Here is a tiny trained network, its code and every weight. The questions are about switching its units off for an input and a target symbol, where a switched-off unit gives its printed mean instead of its output.

import numpy as np


def w(rows, s, z=0):
    codes = np.array(rows[::2]) - 128.0
    scale = np.full(codes.shape[1], s)
    scale[-1] = z or s
    return codes * scale


def norm(h):
    return h / np.sqrt((h * h).mean(-1, keepdims=True) + 1e-5)


def f(y):
    return np.maximum(y, 0)


def softmax(a):
    e = np.exp(a - a.max(-1, keepdims=True))
    return e / e.sum(-1, keepdims=True)


def log_softmax(a):
    a = a - a.max(-1, keepdims=True)
    return a - np.log(np.exp(a).sum(-1, keepdims=True))


def net(x, mask):
    ids = ['ΘΞβζλμτ'.index(c) for c in x.split()]
    T = len(ids)
    res = E[ids] + P[:T]
    r = norm(res)
    for j in range(3):
        rows = slice(3 * j, 3 * j + 3)
        q, k, v = (r @ M[0][rows].T for M in (Q, K, V))
        z = softmax(np.where(np.tri(T) > 0, q @ k.T / 3**0.5, -1e9)) @ v
        o = O[0][rows]
        res = res + np.where(mask[j], z, o[:, -1]) @ o[:, :-1]
    y = f(norm(res) @ A[0][:, :-1].T + A[0][:, -1])
    res = res + np.where(mask[3:7], y, B[0][:, -1]) @ B[0][:, :-1]
    return log_softmax(norm(res)[-1] @ U[:, :-1].T + U[:, -1])


Q, K, V, O, A, B = {}, {}, {}, {}, {}, {}
E = w([
[125,142,100,91,143,125],'Θ',
[160,115,96,100,126,94],'Ξ',
[96,212,1,94,96,95],'β',
[133,149,119,126,70,238],'ζ',
[255,115,39,87,77,127],'λ',
[109,109,126,78,76,92],'μ',
[98,129,91,123,118,164],'τ',
],0.0031)
P = w([
[102,91,142,185,178,105],'0',
[103,33,32,60,111,109],'1',
[209,235,228,206,99,37],'2',
[105,85,61,53,112,131],'3',
[196,234,210,182,108,68],'4',
[109,107,82,43,105,146],'5',
[193,238,203,154,132,97],'6',
[119,120,100,46,102,175],'7',
[195,242,197,144,142,101],'8',
[118,127,113,42,95,192],'9',
[188,255,198,138,170,107],'10',
],0.0029)
Q[0] = w([
[168,226,215,221,186,129],'head 0',
[33,163,49,53,164,150],'head 0',
[133,49,38,64,54,166],'head 0',
[87,57,44,46,70,147],'head 1',
[48,100,79,46,55,223],'head 1',
[91,64,96,38,61,184],'head 1',
[70,36,16,24,75,164],'head 2',
[85,75,52,3,48,197],'head 2',
[103,58,50,7,66,207],'head 2',
],0.0045)
K[0] = w([
[15,186,159,28,50,112],'head 0',
[182,56,23,172,85,194],'head 0',
[201,79,76,190,216,101],'head 0',
[171,30,142,152,150,200],'head 1',
[94,38,220,141,100,244],'head 1',
[121,39,185,133,140,190],'head 1',
[2,68,115,216,240,86],'head 2',
[30,94,120,203,221,67],'head 2',
[26,118,122,192,224,54],'head 2',
],0.0043)
V[0] = w([
[161,150,56,148,88,180],'head 0',
[176,118,72,223,223,113],'head 0',
[96,148,99,163,186,123],'head 0',
[82,127,201,201,180,166],'head 1',
[74,177,126,106,88,168],'head 1',
[146,148,139,179,128,66],'head 1',
[90,173,24,116,23,89],'head 2',
[4,171,124,181,222,170],'head 2',
[157,145,88,165,106,236],'head 2',
],0.0046)
O[0] = w([
[160,200,60,173,94,59,166],'head 0',
[121,217,100,124,224,202,137],'head 0',
[134,173,103,96,159,151,128],'head 0',
[224,64,80,66,154,118,1],'head 1',
[172,179,91,82,200,85,138],'head 1',
[142,132,158,53,141,201,130],'head 1',
[57,62,154,222,186,78,232],'head 2',
[124,178,209,171,2,52,120],'head 2',
[229,138,223,243,140,232,68],'head 2',
],0.0041,0.0029)
A[0] = w([
[169,107,221,141,183,247,35],'neuron 0',
[67,37,254,83,181,82,79],'neuron 1',
[252,119,116,86,226,222,164],'neuron 2',
[93,97,75,86,16,5,249],'neuron 3',
],0.0028,0.0015)
B[0] = w([
[232,163,194,117,1,145,148],'neuron 0',
[77,77,230,193,119,57,169],'neuron 1',
[175,30,75,87,97,164,167],'neuron 2',
[237,43,200,159,183,192,253],'neuron 3',
],0.0035,0.0036)
U = w([
[81,222,91,1,170,194,50],'Θ',
[55,49,33,38,112,63,64],'Ξ',
[50,245,29,219,237,97,249],'β',
[211,194,235,196,41,222,49],'ζ',
[251,43,31,179,202,205,146],'λ',
[41,25,231,221,110,62,205],'μ',
[128,238,155,37,7,111,106],'τ',
],0.0042,0.0012)

Each question gives the input, a string of symbols that net reads in full, and the target symbol t.
The units are the heads (3 rows each of Q, K, V and O) and the neurons (one row each of A and B). Each row of codes is followed by its name. A weight is (code - 128) times the scale printed after its matrix; where a second scale follows, it is the last column's (O, A, B and U).
mask holds one flag per unit, heads first, then neurons. A switched-off unit (its flag False) gives its mean, the last column of its rows in O or B, instead of its output. The means were averaged over made-up inputs and are rounded, as every weight is.
A unit's drop is (log p(t) with every unit on - log p(t) with that unit switched off) / (log p(t) with every unit on - log p(t) with every unit switched off).
The circuit of an input: a set's keep is (log p(t) with only the set's units on - log p(t) with every unit switched off) / (log p(t) with every unit on - log p(t) with every unit switched off). Starting from all 7 units, units are removed one at a time, each time the one whose removal leaves the highest keep (on an exact tie, the one counted first), for as long as the keep stays at least 0.8.
units of the circuit, in order: the units of the circuit, biggest drop first
which heads matter: for each layer, one digit per head in row order, 1 if its drop is at least 0.15 and else 0, layers parted by /
drop when u is switched off: that unit's drop, to one decimal
input λ Θ Θ Θ β β Θ μ, target β: units of the circuit, in order => (head 0; head 1)
input Ξ μ ζ ζ Ξ μ, target Θ: units of the circuit, in order => (head 0)
input λ τ λ τ, target β: which heads matter => 100
input β Θ τ, target β: which heads matter => 001
input Θ τ Ξ, target λ: units of the circuit, in order => (head 2; head 1)
input τ μ μ ζ τ μ Θ Θ μ λ, target ζ: which heads matter => 001
input β μ Θ Θ μ μ Ξ Ξ Θ Θ, target μ: which heads matter => 000
input Θ τ μ Θ τ λ τ β, target τ: which heads matter => 001
input ζ τ Θ Ξ, target λ: units of the circuit, in order => (head 1; head 2)
input ζ Θ β β, target λ: units of the circuit, in order => (head 1; head 2)
input λ τ ζ τ β λ, target β: which heads matter => 111
input Ξ λ ζ μ Θ τ Θ β μ λ, target Θ: which heads matter => 101
input λ λ β Θ Θ Θ, target β: which heads matter => 100
input β Ξ ζ λ μ τ λ Ξ ζ ζ, target μ: units of the circuit, in order => (head 2)
input β μ μ τ, target μ: which heads matter => 001
input ζ β τ λ μ τ, target λ: which heads matter => 010
input λ μ ζ ζ, target β: units of the circuit, in order => (head 1; head 0)
input Θ τ Θ β μ τ, target τ: drop when head 2 is switched off => 1.0
input ζ Θ β ζ Θ μ, target λ: drop when head 0 is switched off => 0.0
input β Ξ λ β, target μ: drop when head 0 is switched off => -0.1
input λ β β β τ Ξ, target β: units of the circuit, in order => (head 0)
